Each row has a name. Each question is about the rows just above it. Places in a row count from 0.

Sis: [185 116 185 128 143 135 185]
fateg: [137 142  43 121 125 145 168]
zuse: [163 117 118 132 114 121 134]
sapak: [209 135 107 167  40  99 126]
nolu: [135 154  81 106 151 102 138]
Sofo: [130 151 118 125 130 130 132]
Repeated in Sis:  [185]
Which value appears more than once in Sofo?  [130]
tags:
[142] -> Q_474
[43] -> Q_422
[154] -> Q_697
Look up the entry of fateg at place 1 in the table:  Q_474
Whose row is [209 135 107 167  40  99 126]?  sapak
Where do [163 117 118 132 114 121 134] appear?  zuse
Whose row is [130 151 118 125 130 130 132]?  Sofo

refo: [187  61  93 131  71  88 113 133 109 133 103 169 137  85 138 130 164 100
  87 116 137 154 107 102 103 121 124 127 175 135 148]
befa: [114 159 127 122 113 170 136 189 135 115 157 133 154 139  98 165 142  99
 138 129 153 111 201 139 124 140  88 131 104 134 100]
zopes: [118 155 100 100 116 167 137 186 141 111 154 100 155 138 100 154 134 100
 141 120 162 119 197 140 129 136  88 130  95 137 112]
gido: [123 149 128 135 122 160 138 165 153 106 151 160 158 146 115 139 121 105
 147 106 168 127 179 149 136 132  94 122  84 141 133]
soka: [191  72 102 163  85  98  98 128 138 113 118 201 157 122 141  98 135 117
 118  71 173 150 107 134 154 120  98  98 110 142 195]
napaf: [172  66  98 109  77  75 109 127 114 139 103 164 132  82 144 139 152  92
  78 130 125 163 109  93  79 121 119 148 201 143 130]
duli: [145  88 106  84  93  83 102 132  94 157 104 114 110  76 131 158 170  98
  76 169  90 148 117  79  66 132 126 163 224 126  91]
Los: [183  60  92 118  73  79 114 132 111 135 105 166 136  85 143 137 160  97
  83 119 131 158 108  97  91 120 121 137 187 141 140]
gutap: [121 151 126 133 116 160 141 177 150 108 154 156 160 142 107 149 128 103
 143 111 167 122 188 145 134 135  88 126  89 140 126]
key -> tag
[132] -> Q_631
[89] -> Q_582
[133] -> Q_138
[131] -> Q_819
[189] -> Q_764
[88] -> Q_760
Look up the entry of duli at place 7 in the table:  Q_631
Whose row is [114 159 127 122 113 170 136 189 135 115 157 133 154 139  98 165 142  99
 138 129 153 111 201 139 124 140  88 131 104 134 100]?  befa
Which row holds [123 149 128 135 122 160 138 165 153 106 151 160 158 146 115 139 121 105
 147 106 168 127 179 149 136 132  94 122  84 141 133]?  gido
Whose row is [183  60  92 118  73  79 114 132 111 135 105 166 136  85 143 137 160  97
  83 119 131 158 108  97  91 120 121 137 187 141 140]?  Los

